Here is a tiny trained network, its code and every weight. The questions are about switching its units off for an input and a class, where a switched-off unit gives its printed mean instead of its output.

import numpy as np


def w(rows, s, z=0):
    codes = np.array(rows[::2]) - 128.0
    scale = np.full(codes.shape[1], s)
    scale[-1] = z or s
    return codes * scale


def f(y):
    return y / 2 * (1 + np.tanh(0.7978845608 * (y + 0.044715 * y**3)))


def log_softmax(a):
    a = a - a.max(-1, keepdims=True)
    return a - np.log(np.exp(a).sum(-1, keepdims=True))


def net(x, mask):
    res = np.array(x, float).reshape(1, 6) / 4 @ E
    y = f(res @ A[0][:, :-1].T + A[0][:, -1])
    res = res + np.where(mask, y, B[0][:, -1]) @ B[0][:, :-1]
    return log_softmax(res[-1] @ U[:, :-1].T + U[:, -1])


A, B = {}, {}
E = w([
[133,130,132,130],'x0',
[133,129,132,130],'x1',
[143,135,140,132],'x2',
[136,66,120,208],'x3',
[7,110,217,142],'x4',
[72,203,106,194],'x5',
],0.018)
A[0] = w([
[80,202,152,187,132],'N0',
[117,173,153,79,86],'N1',
[100,165,134,84,52],'N2',
[149,50,179,70,126],'N3',
[121,158,143,61,118],'N4',
[93,181,171,61,152],'N5',
[108,58,163,205,79],'N6',
[116,94,127,100,80],'N7',
[45,108,247,121,3],'N8',
[141,48,205,68,204],'N9',
],0.015,0.0037)
B[0] = w([
[13,194,124,146,204],'N0',
[105,71,168,151,171],'N1',
[160,104,156,166,162],'N2',
[40,215,137,157,239],'N3',
[168,76,162,186,183],'N4',
[168,36,190,184,197],'N5',
[202,56,223,189,205],'N6',
[111,135,123,136,154],'N7',
[250,159,52,2,244],'N8',
[41,180,139,137,252],'N9',
],0.0094,0.018)
U = w([
[20,198,138,151,146],'0',
[208,136,74,62,251],'1',
[133,3,182,194,3],'2',
],0.016,0.0038)

Each question gives the input, the list of numbers given to net, and the class t.
The units are the neurons (one row each of A and B). Each row of codes is followed by its name. A weight is (code - 128) times the scale printed after its matrix; where a second scale follows, it is the last column's (A, B and U).
mask holds one flag per neuron, in row order. A switched-off neuron (its flag False) gives its mean, the last column of its row in B, instead of its output. The means were averaged over made-up inputs and are rounded, as every weight is.
A unit's drop is (log p(t) with every unit on - log p(t) with that unit switched off) / (log p(t) with every unit on - log p(t) with every unit switched off).
The circuit of an input: a set's keep is (log p(t) with only the set's units on - log p(t) with every unit switched off) / (log p(t) with every unit on - log p(t) with every unit switched off). Starting from all 10 units, units are removed one at a time, each time the one whose removal leaves the highest keep (on an exact tie, the one counted first), for as long as the keep stays at least 0.8.
units of the circuit, in order: the units of the circuit, biggest drop first
top k neurons: the k neurons with the biggest drops, biggest first
drop of u: that unit's drop, to one decimal
input [1,-8,-5,5,8,-4], class 1: units of the circuit, in order -> (N8)
input [2,0,-6,7,-3,6], class 2: top 3 neurons -> (N3; N6; N9)
input [7,-6,-4,5,-6,5], class 1: top 2 neurons -> (N3; N9)
input [0,-8,2,-8,-7,-7], class 2: units of the circuit, in order -> (N8; N4)
input [4,5,-1,-6,-5,5], class 2: units of the circuit, in order -> (N8; N3; N9)
input [-4,-5,3,-6,3,-5], class 2: top 2 neurons -> (N5; N4)
input [5,3,-1,-8,-2,-7], class 2: top 3 neurons -> (N5; N4; N0)
input [-5,-5,2,7,3,5], class 2: top 3 neurons -> (N6; N3; N9)
input [-7,-4,0,-8,-4,-8], class 0: top 3 neurons -> (N3; N9; N6)
input [-2,0,2,-8,6,-4], class 2: top 3 neurons -> (N5; N1; N4)
input [-4,0,-8,5,-4,4], class 2: top 4 neurons -> (N8; N3; N9; N0)
input [5,4,-2,-8,6,3], class 2: top 2 neurons -> (N5; N1)
input [7,-8,7,1,5,-3], class 1: drop of N8 -> 1.5
input [-3,-8,-4,-1,3,-6], class 0: drop of N5 -> 0.0
input [3,5,6,-7,7,5], class 1: drop of N6 -> 0.1
input [8,-4,4,3,-3,-4], class 0: drop of N8 -> 0.9
